Below is a small trained network, with its code and all its weights. Each question gives an input and a class and asks what happens when units are switched off, that is, made to give their printed mean instead of their output.

import numpy as np


def w(rows, s, z=0):
    codes = np.array(rows[::2]) - 128.0
    scale = np.full(codes.shape[1], s)
    scale[-1] = z or s
    return codes * scale


def f(y):
    return np.maximum(y, 0)


def log_softmax(a):
    a = a - a.max(-1, keepdims=True)
    return a - np.log(np.exp(a).sum(-1, keepdims=True))


def net(x, mask):
    res = np.array(x, float).reshape(1, 6) / 4 @ E
    y = f(res @ A[0][:, :-1].T + A[0][:, -1])
    res = res + np.where(mask, y, B[0][:, -1]) @ B[0][:, :-1]
    return log_softmax(res[-1] @ U[:, :-1].T + U[:, -1])


A, B = {}, {}
E = w([
[146,90,120,128,140],'x0',
[151,154,182,99,7],'x1',
[153,121,144,202,117],'x2',
[147,91,121,127,142],'x3',
[117,111,223,110,166],'x4',
[49,96,135,142,89],'x5',
],0.013)
A[0] = w([
[125,131,153,222,119,137],'neuron 1',
[223,173,141,94,145,44],'neuron 2',
[183,104,140,78,45,56],'neuron 3',
[163,166,170,100,63,88],'neuron 4',
[111,125,226,126,174,142],'neuron 5',
[71,64,115,79,95,173],'neuron 6',
[109,142,133,2,124,99],'neuron 7',
[153,142,27,159,60,46],'neuron 8',
[143,111,235,106,126,64],'neuron 9',
[115,104,87,9,101,52],'neuron 10',
[162,122,71,116,72,90],'neuron 11',
[180,115,175,236,75,52],'neuron 12',
[159,81,155,86,72,41],'neuron 13',
[61,78,155,141,45,151],'neuron 14',
[173,107,148,125,42,1],'neuron 15',
[234,174,141,59,118,182],'neuron 16',
],0.012,0.0044)
B[0] = w([
[166,200,167,105,198,198],'neuron 1',
[36,83,168,233,101,200],'neuron 2',
[103,103,64,117,206,223],'neuron 3',
[138,111,68,90,210,231],'neuron 4',
[108,106,47,55,40,228],'neuron 5',
[133,184,131,209,104,198],'neuron 6',
[212,171,191,115,191,206],'neuron 7',
[96,62,143,14,57,223],'neuron 8',
[141,38,127,56,44,219],'neuron 9',
[172,140,241,79,175,190],'neuron 10',
[162,94,132,90,44,191],'neuron 11',
[203,189,227,91,172,223],'neuron 12',
[47,176,88,96,165,187],'neuron 13',
[153,106,112,251,84,227],'neuron 14',
[60,131,114,146,198,205],'neuron 15',
[133,170,110,242,52,254],'neuron 16',
],0.014,0.0097)
U = w([
[131,65,118,64,82,81],'0',
[180,128,191,106,169,102],'1',
[95,119,7,120,214,124],'2',
[131,113,113,199,94,81],'3',
[167,125,91,135,122,255],'4',
],0.011,0.0088)

Each question gives the input, the list of numbers given to net, and the class t.
The units are the neurons (one row each of A and B). Each row of codes is followed by its name. A weight is (code - 128) times the scale printed after its matrix; where a second scale follows, it is the last column's (A, B and U).
mask holds one flag per neuron, in row order. A switched-off neuron (its flag False) gives its mean, the last column of its row in B, instead of its output. The means were averaged over made-up inputs and are rounded, as every weight is.
A unit's drop is (log p(t) with every unit on - log p(t) with that unit switched off) / (log p(t) with every unit on - log p(t) with every unit switched off).
The circuit of an input: a set's keep is (log p(t) with only the set's units on - log p(t) with every unit switched off) / (log p(t) with every unit on - log p(t) with every unit switched off). Starting from the 12 units with the biggest drops (on a tie, the unit counted first), units are removed one at a time, each time the one whose removal leaves the highest keep (on an exact tie, the one counted first), for as long as the keep stays at least 0.8.
units of the circuit, in order: the units of the circuit, biggest drop first
most important unit: the unit with the biggest drop
top k neurons: the k neurons with the biggest drops, biggest first
drop when u is switched off: that unit's drop, to one decimal
input [0,5,-6,-6,0,-8], class 3: top 2 neurons : neuron 16; neuron 2
input [-5,6,2,1,8,2], class 0: most important unit : neuron 9
input [1,6,0,-1,-3,-3], class 2: top 3 neurons : neuron 3; neuron 4; neuron 15
input [4,-5,-6,-2,0,-8], class 3: units of the circuit, in order : neuron 2; neuron 16
input [8,6,-2,0,2,-7], class 3: top 4 neurons : neuron 16; neuron 2; neuron 9; neuron 1
input [0,7,-5,-6,4,2], class 2: units of the circuit, in order : neuron 4; neuron 3
input [-6,-5,-8,-1,4,7], class 1: top 3 neurons : neuron 7; neuron 10; neuron 16
input [-1,-4,4,-8,-4,-8], class 3: units of the circuit, in order : neuron 2; neuron 4
input [2,-3,-6,-1,-6,5], class 0: top 2 neurons : neuron 8; neuron 12
input [4,6,3,5,-3,3], class 2: units of the circuit, in order : neuron 3; neuron 15
input [-7,6,2,-3,-6,-3], class 0: top 4 neurons : neuron 8; neuron 11; neuron 12; neuron 6
input [1,4,-8,-6,-6,-8], class 1: top 3 neurons : neuron 10; neuron 7; neuron 5
input [5,-7,-6,8,1,8], class 3: top 3 neurons : neuron 6; neuron 4; neuron 3
input [6,5,6,0,-1,-7], class 3: units of the circuit, in order : neuron 2
input [6,2,-6,-7,8,-8], class 0: top 4 neurons : neuron 9; neuron 5; neuron 14; neuron 6
input [-3,3,7,6,-5,6], class 1: top 4 neurons : neuron 12; neuron 1; neuron 16; neuron 5
input [-4,0,-5,1,8,-2], class 0: top 2 neurons : neuron 5; neuron 9
input [2,-6,-7,-3,8,0], class 0: top 2 neurons : neuron 5; neuron 12
input [-2,-5,4,0,5,-6], class 3: units of the circuit, in order : neuron 4; neuron 12
input [5,8,0,-8,0,-1], class 2: most important unit : neuron 4
input [4,8,-4,6,1,2], class 2: drop when neuron 3 is switched off : 0.3
input [5,5,3,4,-1,8], class 3: drop when neuron 6 is switched off : 0.2
input [-4,1,4,4,2,1], class 1: drop when neuron 8 is switched off : 0.2
